Here is a tiny trained network, its code and every weight. The questions are about switching its units off for an input and a target symbol, where a switched-off unit gives its printed mean instead of its output.

import numpy as np


def w(rows, s, z=0):
    codes = np.array(rows[::2]) - 128.0
    scale = np.full(codes.shape[1], s)
    scale[-1] = z or s
    return codes * scale


def f(y):
    return np.maximum(y, 0)


def softmax(a):
    e = np.exp(a - a.max(-1, keepdims=True))
    return e / e.sum(-1, keepdims=True)


def log_softmax(a):
    a = a - a.max(-1, keepdims=True)
    return a - np.log(np.exp(a).sum(-1, keepdims=True))


def net(x, mask):
    ids = ['ΛΣαβζημξφ'.index(c) for c in x.split()]
    T = len(ids)
    res = E[ids] + P[:T]
    r = res
    for j in range(3):
        rows = slice(3 * j, 3 * j + 3)
        q, k, v = (r @ M[0][rows].T for M in (Q, K, V))
        z = softmax(np.where(np.tri(T) > 0, q @ k.T / 3**0.5, -1e9)) @ v
        o = O[0][rows]
        res = res + np.where(mask[j], z, o[:, -1]) @ o[:, :-1]
    y = f(res @ A[0][:, :-1].T + A[0][:, -1])
    res = res + np.where(mask[3:7], y, B[0][:, -1]) @ B[0][:, :-1]
    return log_softmax(res[-1] @ U[:, :-1].T + U[:, -1])


Q, K, V, O, A, B = {}, {}, {}, {}, {}, {}
E = w([
[111,156,86,127],'Λ',
[84,93,128,250],'Σ',
[120,79,100,154],'α',
[124,75,146,158],'β',
[199,122,113,108],'ζ',
[168,144,186,139],'η',
[130,227,119,123],'μ',
[102,156,145,126],'ξ',
[161,170,58,115],'φ',
],0.024)
P = w([
[86,59,126,189],'0',
[136,123,134,254],'1',
[90,57,139,118],'2',
[165,169,157,254],'3',
[107,59,141,76],'4',
[195,197,167,245],'5',
[128,68,161,42],'6',
[224,211,201,221],'7',
[102,39,130,73],'8',
],0.0072)
Q[0] = w([
[227,104,116,72],'head 0',
[130,184,127,148],'head 0',
[104,141,186,117],'head 0',
[77,87,141,117],'head 1',
[30,86,124,6],'head 1',
[157,121,128,92],'head 1',
[195,141,131,227],'head 2',
[108,230,153,113],'head 2',
[135,36,154,144],'head 2',
],0.022)
K[0] = w([
[125,127,63,110],'head 0',
[68,102,120,201],'head 0',
[96,102,136,111],'head 0',
[96,119,90,150],'head 1',
[53,66,82,203],'head 1',
[118,148,137,162],'head 1',
[216,137,171,163],'head 2',
[133,167,176,73],'head 2',
[96,71,135,254],'head 2',
],0.023)
V[0] = w([
[144,139,46,40],'head 0',
[171,187,166,104],'head 0',
[106,151,91,137],'head 0',
[125,145,228,84],'head 1',
[191,51,72,29],'head 1',
[213,96,122,186],'head 1',
[130,115,107,169],'head 2',
[75,135,192,137],'head 2',
[254,21,161,161],'head 2',
],0.0088)
O[0] = w([
[71,172,103,68,4],'head 0',
[120,194,161,118,79],'head 0',
[101,119,121,146,127],'head 0',
[152,169,198,184,135],'head 1',
[164,121,94,87,49],'head 1',
[204,142,116,100,255],'head 1',
[144,82,98,117,200],'head 2',
[124,103,141,185,157],'head 2',
[130,103,219,8,236],'head 2',
],0.011,0.0065)
A[0] = w([
[212,246,2,207,21],'neuron 0',
[84,101,95,212,170],'neuron 1',
[172,125,245,74,2],'neuron 2',
[150,34,185,204,93],'neuron 3',
],0.0077,0.0066)
B[0] = w([
[2,89,217,67,174],'neuron 0',
[218,51,57,189,185],'neuron 1',
[76,149,38,162,214],'neuron 2',
[71,181,166,34,251],'neuron 3',
],0.0083,0.015)
U = w([
[83,118,53,160,154],'Λ',
[202,32,197,172,108],'Σ',
[92,47,128,86,63],'α',
[43,39,208,62,2],'β',
[200,146,83,101,198],'ζ',
[122,184,211,145,201],'η',
[2,92,180,174,66],'μ',
[161,158,88,218,175],'ξ',
[16,150,94,89,83],'φ',
],0.0078,0.011)

Each question gives the input, a string of symbols that net reads in full, and the target symbol t.
The units are the heads (3 rows each of Q, K, V and O) and the neurons (one row each of A and B). Each row of codes is followed by its name. A weight is (code - 128) times the scale printed after its matrix; where a second scale follows, it is the last column's (O, A, B and U).
mask holds one flag per unit, heads first, then neurons. A switched-off unit (its flag False) gives its mean, the last column of its rows in O or B, instead of its output. The means were averaged over made-up inputs and are rounded, as every weight is.
A unit's drop is (log p(t) with every unit on - log p(t) with that unit switched off) / (log p(t) with every unit on - log p(t) with every unit switched off).
The circuit of an input: a set's keep is (log p(t) with only the set's units on - log p(t) with every unit switched off) / (log p(t) with every unit on - log p(t) with every unit switched off). Starting from all 7 units, units are removed one at a time, each time the one whose removal leaves the highest keep (on an exact tie, the one counted first), for as long as the keep stays at least 0.8.
circuit, biggest first: the units of the circuit, biggest drop first
unit that matters most: the unit with the biggest drop
k most important neurons: the k neurons with the biggest drops, biggest first
which heads matter: for each layer, one digit per head in row order, 1 if its drop is at least 0.15 and else 0, layers parted by /
input Λ ξ ζ ζ β Λ α Λ, target ζ: unit that matters most	head 1
input η α α α, target η: which heads matter	111
input μ μ Λ ξ, target μ: which heads matter	001
input Λ α β β, target β: which heads matter	011
input Λ Σ η Λ Λ η Σ, target η: circuit, biggest first	(head 0; head 1)
input μ η φ φ, target η: which heads matter	010
input Σ α η ξ ζ Σ η ζ η, target ζ: circuit, biggest first	(neuron 0; head 1)
input μ Σ μ Λ, target μ: circuit, biggest first	(neuron 0; head 2)
input ξ ξ η β Σ φ Λ, target Λ: 2 most important neurons	(neuron 3; neuron 1)
input β Σ ζ μ φ Σ Σ φ, target Σ: 3 most important neurons	(neuron 2; neuron 1; neuron 0)
input β η η η β Λ, target η: which heads matter	010
input ζ α Λ ξ, target ζ: 2 most important neurons	(neuron 0; neuron 3)
input η ζ η φ Λ ζ Λ α, target ζ: circuit, biggest first	(head 1; neuron 0)
input Λ η Λ α Λ Σ ξ ξ, target Σ: which heads matter	101
input μ ζ φ Σ φ μ α Λ ξ, target ξ: which heads matter	001
input ζ Σ β φ Λ, target Λ: which heads matter	011
input η η ζ β Λ Σ, target Σ: unit that matters most	head 0
input ζ η α φ Σ β η β, target η: which heads matter	010
input Σ Σ β φ β ζ β ξ, target ζ: which heads matter	011
input β α α φ β β, target β: 2 most important neurons	(neuron 1; neuron 3)
input η ζ ζ β, target ζ: 2 most important neurons	(neuron 0; neuron 2)
input α Λ φ Σ β Λ, target Σ: 3 most important neurons	(neuron 2; neuron 1; neuron 0)
